array([[-1.46, -1.30,  0.85,  1.55, -1.40,  2.18],
       [-2.41, -1.15,  0.30,  1.85, -1.06,  1.70],
       [-2.05, -1.00,  0.32,  1.60, -0.98,  1.69]]) --> -1.30

array([ 0.191, -0.172, -0.064, -0.033, -0.155, -0.137,  0.073]) --> -0.172

array([  95.98,   87.55,  148.78, -112.08]) --> 87.55

array([-1.216,  0.593,  1.645,  0.569, -0.018,  0.211,  0.360]) --> 0.593

array([  5.6,  -8.3,  14.9, -17.0]) --> -8.3

array([-100.4, -188.1, -105.8,  140.0,  134.2]) --> -188.1

array([[-18.19,  -2.86,   8.51,   3.63],
       [ 18.68,  -4.40,  -4.42,  12.41],
       [ -1.73,  17.34,  -4.98,  -6.04]]) --> -2.86

array([-103.48, -133.78,  161.59,   -5.69,   -8.22]) --> -133.78
---
[[930 489 613 797 866 754]
 [753 593 773 773 793 776]
 [483 598 824 630 347  34]] yields 824

[262 963 296 113] yields 296

[ 56 197 148  89  37 133  32] yields 148

[[ 27 729 732 130 372 744 438]
 [275 446 885 262 597 907 467]] yields 885

[[20 74 61 42 24]
 [89  9 24 36 75]
 [ 8 63 52 22  8]] yields 52

[5587 9638 1615 7758] yields 1615
---
array([[ -3,   0,  -1,  -3, -32,   4,  28,  23, -36,  -1, -31],
       [-32, -36, -36, -32,  63,  29, -54,   4,  71, -36,  63],
       [ -2,   0,  -1,  -3, -34,   4,  29,  22, -38,   0, -34],
       [-17, -18, -18, -17,  14,  16, -12,  13,  16, -18,  14],
       [  8,  12,  11,   7, -65,  -4,  57,  29, -74,  12, -66],
       [-33, -37, -37, -33,  64,  27, -57,   3,  73, -37,  68],
       [ -1,   2,   1,  -1, -38,   1,  33,  24, -44,   2, -36]]) gives -2

array([[ 37,  50, -61,  43,  -3, -65,  18,  61],
       [-22,  25,  59,  47,  55, -57,   4,  48],
       [-24, -28,  60, -19,  47, -44, -37,  15],
       [ 35,  65,  58,  14, -46,  12, -50,  55],
       [ 48, -48, -41, -43,  30,  25,  65,   3],
       [ 63, -40, -58,  17, -33, -13, -21,   5],
       [-38,  68, -41,   8, -31,  42, -66, -37]]) gives -24

array([[  8,   3, -24, -23, -25, -42,  -1, -80, -12,  86],
       [ 27,  -3, -40, -29,   0,   5,  -2,   6, -16,   8],
       [  3,  14,  -6, -27, -21, -24,   1,   5,   3, -25],
       [ 10,  -1,   1,  -7,   3,  -2,  10,   3,   3,  -1],
       [ -9, -13, -10,  -8,   5,  16,  -6,   1,  14,  14],
       [ -3,   3,   0,  -4,  -4,   4,  -2,   1,  -1,   7],
       [-17,   2,   3,   8,  -1,  -1,  -1,   2,  -4,   1],
       [ 15,  12, -14, -30, -15, -18,   5,  -1,  25, -22]]) gives 3

array([[ 61,  62,   2,  17,  46, -51, -26, -58,  53,  34, -26,  10, -43,
          8],
       [ 24,  24,  44,  -5, -35,  16,  30,   4,   2,   7, -46,  48,  32,
        -22],
       [ 31,  35,  35, -46, -31, -23,  12, -48,  50, -23, -51,  37, -12,
        -61],
       [-25, -24,   3, -30, -23,  15,  15,  11,   2, -32,  15,  -2,   9,
        -25],
       [-31, -28,   4, -36, -19,  23,  21,  18,  13, -40,  35,  -4,  11,
        -26]]) gives 31

array([[-45,  -7, -41,  33, -14, -37,  23,  24,  44,   6, -15, -18],
       [-20,  16,  -1, -36, -16,  12, -40,   0,   8,  25, -34, -14],
       [-48,  -5,  -3,  26, -27, -46,  61, -25,  14,   3,  -7,   9],
       [ 39, -22, -17, -17,  -4,   7, -23,  -6, -24, -29,   5,  16],
       [ 11, -23,  17,  21, -14,  25, -29,  25, -25, -20, -15,  45],
       [  4,  -1, -26,  72,  -9, -14,  27,  12,  35,  11, -19, -48],
       [-31,  -6, -10,  54, -31, -38,  39, -21,  16, -11, -20, -24]]) gives -48

array([[  3, -21,  70, -12,  -8, -19, -12,  -5, -35],
       [ -8, -35,  26, -16,   8,  -9, -16,  15,   4],
       [-17, -22, -26,  -7,  21,   0,  -7,  20,  53],
       [ 11, -18,  41,   1,  27, -55,   1,   7,  64],
       [ -4,  29,  30,  13,  -8, -16,  13, -27,   4],
       [  8, -18,  29,   2,   8, -62,   2,   4,  42],
       [  1,  17,  55,   6, -13, -20,   6, -26, -20],
       [-22,  -2, -49,   3,  23,   3,   3,  13,  75],
       [  4, -14, -11,  -3,  -2, -29,  -3,  -8, -14]]) gives -17
